(in the rows, 128 means zero)
[104  29 104 111 146  89 154 121 159 177 179 147 150 140 170 130 105 143
 120 116 104 147 119 162  88 138 159 203  97  73  83  83 154  94 125 116
 157 132 195 169 164  96 144  92 195] => par
[108 146 149 124 126  76 153  65 156 116 230 139 146 124 113 105 118 105
 125  77 142 150  82 144 178 131 166 127 135  92 139 104 170 117 103 134
 110 135 100 131 109 127 106 131 143] => pekud
[130 143  86 144 164  25 117  85 126 133 203 157 176 128 131 119 108 140
 118 123 112 136 116 105 195 111 147 159 140 120 127 123 182 124 127 149
  91 145 112 119 109 144  89 107 123] => luran
[116 169 156 113 133 129  93 141 149 169  79 123 154 128 106 136 131 102
 119 145 109 113 121 148  91 136 121  76 154 127 115 180 136 172 123 178
 173 169 168 113 116 163 141 125 109] => pup
[148   4 107 102 124 169 134 164  99 155  76 107 123  99 131 140 153 119
 132 114 159  99 169 139 136 142  75 100 163 165 128 163 112 126 118 140
 176  99 137  86 138  98 202  91 172] => solet
[152  76  63 149 109 133  66 127 169 160 149 122  84 113 137  94 156 108
 126  62 168 121 145 187 146 160 108  96 121 127  74  99 184 145  74 130
 157 127 158 109 178 137 161  78 119] => paga
[118 125 127 123 113 204 138  89 137 166  91 119 113 167 116 147 107 123
 172 106 142  94 187 164 150 132  77 103 172 180 129 149 138 175 100 125
 189  62 156 150 104 111 179  97 128] => solet
[207  82  77 139 125 128  65 128 167 144  97 122  94 153 121 131 116 147
 171  55 134 102 168 163 170 162 105  86  89 121  77 115 154 139  64 121
 154  91 163 108 178 122 113  72 175] => par
[166 101  47 139 112 115 105 130 116 165 130  91 106  91 127 105 154 107
 137  40 152 119 175 221 122 152 135 141  81 114 115  93 135 121 100  92
 181  90 134  99 172 137 156  52 158] => luran
[121 216 121 140 169 137 120 142 154 110  97 129 149 154  81 124 122 122
 140 165 109 137  85 110 139 131 107  79 146 132 173 196 134 162 127 143
 150 129 144 132  84 138 122 154  91] => solet
[ 83 168 156 124 149 121 167  86 134 140 154 101 140  93 139  85 115 105
  75 170 171 146 110 163 163 133 162 145 124  89 115 106 164 126 145 183
  99 146 129 139 111 112 185 143  82] => pekud
[144 156 115 120 127 137 102 132 152 130 120 110 139 149 109 116  95 135
 133 153 112 116 136 122 140 135 129 102 134 147 134 156 151 165 113 124
 136 158 153 124 101 124 135 106  85] => pup
[179 100  53 159 125 138  62 122 162 138 136 113  87 127 126 133 132 144
 149  31 182 115 147 190 172 156 140 114 146 116  81 149 166 131  65 101
 165  97 130  85 177 119 120  83 156] => mera
[141  70 133 142 156 111 158  93 160 101 206 139 164 135  99 121  83 130
 135 130  98 142  95 103 115 157 138 141 142 100 150 117 114 153 144 141
 120 149 144 106 135 100 128 112 125] => pup
[103 101 136 116 119  90 145 141 122 171 142 135 145 137 136 142 155 114
 128 135 119 134 147 163  79  97 123 194  95 106 123  96 133 145 152 110
 157 120 198 140 166 155 121 118 105] => sagag
[120 120 172 158 170  74 137  85 181  97 240 160 164 154 109 131  87 132
 119 138 114 143  92 104 161 158 160 121 130 106 118 111 136 139 117 126
 113 152 124 102 117 116  89 134 156] => pup
[112  97 195 136 142 153  85 105 143  59 180 124 104  97 111 107 121 106
  74 158 145 128  90 128 163 175 148 112 165 130  86  94 123 132 139 161
 129 149  84 111 161 100 142 133 164] => pup
[158 202 149 138 176  99 127 120  96 108  45 114 127 137  88 142 138 114
 118 101 143 117 155 135 143 112 130 100 178 120 147 223 103 152 128 171
 111 140 116  81 110 144 148 150  91] => pup
[111 109 132  90 135 103 127 179 146 157 162 118 167 112 113 136 132 117
 142 154 108 157 136 149  41 118 155 189  84 131 145  98 134 170 166  87
 117 167 211 168 141 123 149 118 100] => pup
[111  87 191 110 130 148  94 101 174 129 209 131  82 110 140  79 130 125
  83 182 126 124 103 167 174 158 125 121 104 101  81  95 167 109 120 171
 141 155 146 139 194 133 133 132 143] => luran
[ 78 170 112 130 147 141  92 107 183 181  92 116 165 152 143 107  76 118
 119 159 114 137 146 105 173 119 140  68 182 130 149 136 159 162 147 177
 160 206 161 110  77 126 143 117 135] => pekud
[118 167 146 120 129 114 118 122 157 160  84 109 145 138  90 124 105 125
 135 145 116 129 126 136 144 135 132  97 154 100 118 176 139 161 119 169
 143 154 151 109  80 119 133 145  85] => pekud
[145 151  95 135 153 133  81 137 108 150  92 112 133 112 117 136 143 107
 105  90 174 120 181 153 131 148 113 128 129 124 116 156 119 175 115 160
 157 148 168  98 132 113 130  84 107] => mera
[129  94 103  86 128 160 134  97 135 162 118 106 115 141 152 134 123 128
 143 121 164 124 180 150 129 131 115  98 155 153 157 109 150 163  90 113
 157 128 163 110 138  99 164 104 164] => pekud
[165  62 125 132 141 144 132 127  90 163  96 110 130 130 145 144 143 128
 128 128 144 129 157 142 146 159 129  97 177 113 118 143  72  94 151 182
 153 135 110  92 132  99 160 110 196] => par
[123 126 129 121 173 129 120  98 159 110 178 145  91 115 147  76 140 109
  51 155 130 141 118 148 161 198 148  66  96 115 118  85 129 138 113 176
 137 203 173 126 172 137 134 132 117] => par
[149 111  92 160 129 191  93 134 161 180 115 114  82 145 143 138 132 138
 167  91 134 118 132 191 122 162 119 120 104 105  84 148 132 134  90 126
 154  93 155 105 172 125 145 109 159] => pup
[159 109  91 135 153 156 105 121 150 159 144 123  99 116 125 130 152 143
 132 117 133 118 143 185 142 172 128  89 153 121  79 159 132 124 112 135
 147 105 137  89 144 175 145 120 126] => luran
[120 177 137 161 132 114  94 119 159 166 124 136 116 103 113 129 105 135
 133 159 109 109  85 144 151 140 149 104 130 116 106 164 144 118  97 164
 161 110  88 127 112 136 116 142 105] => luran
[101  29 165 124 134 132 134 113 167 172 186 122 156 149 117 132  92 124
  93 174 127 143 174 146  93 127 129 186 132 101 110  57 133 113 161 163
 160 152 198 141 182 108 169 119 140] => pekud
[116 102  79 128 126  97 138 120 128 177 146 120 135 148 163 106 144 122
  96 125 152 156 171 150  64 105 112 222  81  90 148  66 150 125 149 118
 142 148 195 123 181  99 156  95 147] => paga
[122 196 245 123 156 112 119 125 127 140 114 111 139 132  87 157 136 104
 114 154 165 116 128 159 124 113 141 110 145 115 121 193 112 161 129 164
 125 129 138 128 125 132 126 160 100] => pup
[ 91 152 157 149 162 140  83 125 168 165  97 157 134 161 140 150 102 126
 111 135 142 117 154  93 155 111 106  76 178 123 104 178 130 160 110 179
 178 138 184 109 102 140  92 109 132] => paga
[143 155 109 122 122  65 138  87 121 130 191 151 165 156 135 126 113 143
 109  99 110 129  86 123 170 161 139 129 110  92 115 118 171 105 103 140
  85 156  98  99  51 101 110 111 169] => Siven
[185  87  62 126 137 153  98 124 147 127 110 116  84 123 131 124 150 136
 117  97 148 111 128 182 123 190 116 110 107 122  76 109 135 134 105  96
 145  97 143  96 170 124 156 100 164] => par
[153 125  92 139 129 129  74 149 144 162 133 115  88 111 151  94 130 131
 148  82 145 123 147 180 143 138 133  90 101 107 101 132 156 106  94 131
 146 135 131  89 135 136 142  82 161] => luran
[154 134  77 130 125 184  74 116 161 122 117 129  93 118 118 110 132 129
 131  79 156 102 137 193 133 178 117 105 112 130  75 120 172 146  84 126
 175  97 160 109 164 131 177  94 152] => mera
[183  85  79 172 141 142  88 128 164 139 119  93 121 153 104 132 110 133
 144  87 128 123 147 163 151 177 129 101 109 119 118 132 125 126  76 120
 158 119 139 103 193 103 150 101 174] => pup
[117  80 134 126 113 127 146 153 164 144 174 106 154 135 130 114 133 127
 122 144 114 167 135 155  57 144 161 186  64  84 112  69 142 113 145 113
 164 183 188 154 198 106 154 123 136] => mera
[123 106 188 117 157 136  93 133 146  77 120 118 110  99 122  87 136 138
  67 200 116 151 107 127 174 158 145 113 160  70  87 128 131 107 181 206
 132 186 138 105 187 138  96 148 141] => Fuv
[135 202 157 125 151 111 124 127 143 118  74 103 120 139 100 122 122 113
 126 143 122 135 168 139 119 134 146  80 140 122 165 140 108 169 132 123
 156 178 149 113 125 141 106 145  90] => Fuv
[128  64 130 101 100 219  92 125 128 144  92 106 101 126 163 136 130 131
 129 101 172  93 192 152 140 125  93  96 159 167 103 138 134 151 122 111
 165 102 118 140 155  86 139  51 202] => Siven
[108 106 100 131 132  76 137 109 119 135 191 151 135 121 142 110 124 128
  95 117 128 109  85 150 155 135 142 167 113 108  98 109 176 123 128 136
 104 134 124 122 119 112 134 115 115] => Siven
[113  98 147  84 130 145  91 124 153 129 169 120 133 115 154  89 128 138
  89 187  88 135  56 161 130 173 147  93 136  82  98 114 172 103 115 163
 147 189 150 140 127 133 142 111 156] => sagag
[112 123 131 107 122 115 147  78 147 129 207 120 156 137 125 125 129 103
 119 100 148 171  91 142 151 133 129 137 177  77 120 111 160 155 147 131
 115 151 143 119  86 122  98  93 130] => pekud
[150 128 139 157 149  51 122  60 179  99 220 168 152 147  79 126  90 107
  98  94 128 132 109 103 175 164 139 125 174 109  92 102 133 121 123 150
 109 124  94 103  76 144 112 136 116] => par
[111 110 206 127 122  68 133 104 148 125 233 146 183 122  73 107 110  96
 118  84 122 123 107 112 121 125 132 129 127 106 116 146 123 133 149 155
 111 145 128 132 122 137 104 131 138] => luran
[127 222 142 120 139 144  77 112 155 109  85 122 115 122 113 106 114 123
 133 115 157 124 121 143 134 131 140  94 150 120 136 153 156 172 124 156
 144 151 138 104 113 114 142 136 130] => mera
[111 185 113 160 171 185  94 123 214 154 117 130 106 162 130 130  86 134
 155  79 146 127 139 116 175 104 114  72 122 126 159 187 160 155  79 143
 161 103 181 135 143 152  83 113 112] => solet
[127 187  98 129 148 106 115 118 144 174  69 143 129 136 130 124 109 135
 136 152 105 100 123 155 103 130 124  85 164 142 169 155 120 151 139 139
 126 151 110 104  76 130 177 156 135] => Siven
[163 160  69 129 122 184  62 136 135 136 113  89  94 111 109 136 158 118
 112  89 166 120 139 173 164 164 121 119 117 126  83 123 150 132 105 113
 128  88 117  94 125 159 126 104 115] => pekud
[151  28 177  91 101 179 124 127 114 174 143 127 128 146 142 155 140 139
 135 171 134  79 130 160 135 149  74  97 151 135 101 128 112 125 139 152
 158  99 141 105 142 113 152 107 200] => Siven
[135  94 119 128 162 124 129 101 129 133 231 155 146 121 143 114 113 131
 112 105 124 145  82 149 125 134 134 134 137  73 138 150 153 118 131 150
  94 166 150 154 103 113 116  59 106] => sagag
[132 100  91 101 137  85 153 111 126 115 141 114 142 116 130 114 150 132
  71 126 126 152 154 143  54 123 141 206  93 118 143  89 165 128 156  81
 125 170 144 121 192 102 168 109 145] => luran
[133  67  71 144 133 113 103 152 165 163 188 127 141 172 146 131 115 128
 101 117 129 142 130 156  86 127 113 196  88  78 103  79 158 120 130  95
 169 163 229 121 187 127 125  81 141] => mera
[172 101 126 165 116 187  75  99 156 146 139  94  82  82 128 125 128 125
 148  67 158 118 153 160 189 179 145  77  92 128 107  85 133 115  90 169
 153  96  80  88 197 117 133  96 174] => luran
[105 160 171 107 162 133 106 140 158 175 127 130 141 124 142 120 128 113
 124 174  97 134 102 164 119 120 135  91 139  91 146 155 130 129 143 180
 136 183 144 170 107 150 128 124 126] => Siven
[166  78 155 142 136 157 139 122  95 120  90 111 109 140 138 146 143 128
 137 125 171 116 157 124 163 129 118  68 205 127 141 167  99 108 160 141
 150 142  85  46 136 101 148 124 192] => Fuv
[115  61  83 107 124  99 153 150 157 173 133 111 152 127 153 117 145 117
 108 137 119 152 156 173  68 112 123 181  97 112 135  95 147 130 137  69
 142 152 198 170 173 141 176 101 119] => sagag
[162  56 123 106 121 173 118 119 108 130 102 117 106 114 132 148 144 136
  98 121 161 107 161 181 122 155 109 140 194 128  97 156 105 107 127 110
 175 115 108 108 134  95 190  88 187] => mera
[126  42 142 109 118 202 149 105 146 155  98 120 110 102 131 121 119 134
 146 142 132 109 157 166 141 154  97  84 187 156 133 125 120 147 147 173
 181  98 151 118 153 117 207 110 149] => solet
[139 101 101  81 111 165 164 108  82 148  80  93 137 128 135 134 151 128
 153 134 156 115 156 150 124 130 110  95 210 155 147 163 118 160 148 115
 145 121 112  83  86 105 184 114 150] => pekud
[190 154 103 100 119 147  90 134 148 134  71 111  88 128 128 113 167 122
 158 117 140 116 100 162 117 157  99  59 100 116 120 158 160 154  88 121
 155 136 118  98 136 117 132 105 149] => par
[117 167 164 122 139 113  95 106 150  75 177 132 104  86 119  57 148 117
  80 156 149 159  95 191 127 160 153 147 125  73 103  97 145 138 164 161
 131 182 127 130 160 115 129 118 130] => mera
[138 119 163 155 146 135 108 122 157  75 199 113 105 122 116  83 119  99
  83 110 173 158 109 138 148 169 130 114 116  73 109 101 108 117 116 158
 121 167 138 108 161 105 128 126 134] => mera
[112 154 146 135 140 151  98 120 188 154 110 138 108 119 123 133 111 121
 132 124 149 126 119 131 161 133 111  69 151 134 135 166 166 156  88 159
 175 127 135 110  96 118 127 112 112] => solet
[116 175 124 134 144 102 105  79 173 117 217 156 193 162 109 131 107 121
 123  81 129 151 108  84 160 148 146 113 151 111 144 150 150 150 114 140
 141 172 129 113  89 119  57 111 176] => mera
[198  93  80 152 134 117  73 137 124 134  53 114  87 104 130 149 158 138
 141  79 132 114 144 173 165 162 105 103  97 101 108 127 127 126  70 129
 158  93 113  75 178 126 114  82 166] => sagag
[152  67 147 110 104 144 124 134 105 154  85 108  93 137 152 128 172 132
 138 154 160 106 136 153 175 136  89  72 199 132  97 170 116 121 114 141
 158 115 115  80 125 123 166 132 166] => paga
[122 154 141 116 143 134 124  99 164 141  91 111 112 147 121 108  92 126
  93 123 144  93 158 150 143 146 130  78 142 122 143 145 123 148 101 151
 163 135 149  79 118 121 158 142 133] => Siven
[120 105 141 174 170  62 119  81 159 106 231 175 148 157 115 109  92 129
 126 110  96 137  90  72 160 128 140 126 137  99 140 118 148 135 112 174
 104 183 124 128 137 110  80 124 105] => paga
[120 148 189 127 163 105 109  90 154 100 158 131 119  64 108  77 132 118
  60 173 132 135  97 167 152 152 162 129 119  85 127 108 140 101 173 193
 135 153  95 107 173 129 159 141 156] => luran
[199 135  66 144 124 151  66 121 123 141 119 103 114 138 108 138 149 133
 154  49 154 134 158 181 140 175 123 121 100  94 116 128 145 141  87 148
 168 130 150  83 163 102 115  67 158] => mera
[130  53  95 114 139  83 132 136 171 173 191 124 132 139 147 116 115 145
 129 148 134 147 139 178  71 115 131 173 125  95 138 103 146 131 119  84
 134 138 203 140 166 131 136 110 106] => sagag
[104  93 102 154 178 126 127  84 184 114 226 171 147 158 134 123  96 142
  85 111 122 136  93  99 189 168 117 126 157 112 108 127 158 117 129 136
 123 133 143  83  99 126 112 118 172] => solet
[117 197 132 138 108 133  77 120 168 161  78 106 106 138 130 108 112 118
 142 114 153 134 136 141 163 111 105  65 151 131 164 144 157 165  94 171
 177 137 142 115 129 128  97 113 123] => solet
[119  74 131 104 139 110 148 144 155 162 165 114 134 152 128 127 118 138
 129 175 107 159 138 188  73 120 146 205 108  68 116  83 159 111 146 114
 169 139 233 173 189 132 136 120 113] => Fuv
[111  30 137 155 144  93 149 130 162 146 195 131 103 121 135 108 146 108
  83 130 151 154 128 176  83 133 142 181  93  77 122  54 127 120 144 126
 167 152 204 124 239 111 160 121 121] => paga
[128 114 114 107 132  97 173 128 132 103 139 114 139  95 143 106 171 121
  92 141 144 179 122 165  52 131 152 209  75  76 136  61 153 138 179 111
 136 175 171 116 205 113 165 121 127] => mera
[178  98  69 150 123 188  62 116 122 141 108  96  71 140 133 130 132 135
 118  99 159  85 142 173 179 189 133 100 146 126  69 116 174  82  86 133
 177 110  86  39 136 109 180 106 172] => Fuv
[154 160 198 121 125 130  98  93 185 143 104 129 124 144  89 125 101 113
 124 156 125  99 109 133 135 139 115  75 137 122 129 131 133 154 142 172
 150 139 134 118 131 127 147 151 128] => par
[100 185 148 116 139 148  92 130 176 157  76 101 166 144 111 125  91 114
 123 138 121 112 114 135 119 118 140  59 171 138 154 197 140 182 122 143
 177 161 176 138 128 137 130 121 140] => pup
[178 104 116 132 101 145  77 115 180 152 177  94  87 102 118  97 123 146
 155  92 168 115 126 189 161 151 135 120  83  97  85 130 190 118  85 116
 145  89 111  90 160 108 122  78 136] => luran
[178 121  76 127 141 163 109 110 162 130 141 131  89 131 115 116 137 130
 160  49 157 119 137 145 150 165 126  95  97 122 108 163 155 154  88 118
 126 107 142 105 132 106 128  94 118] => par
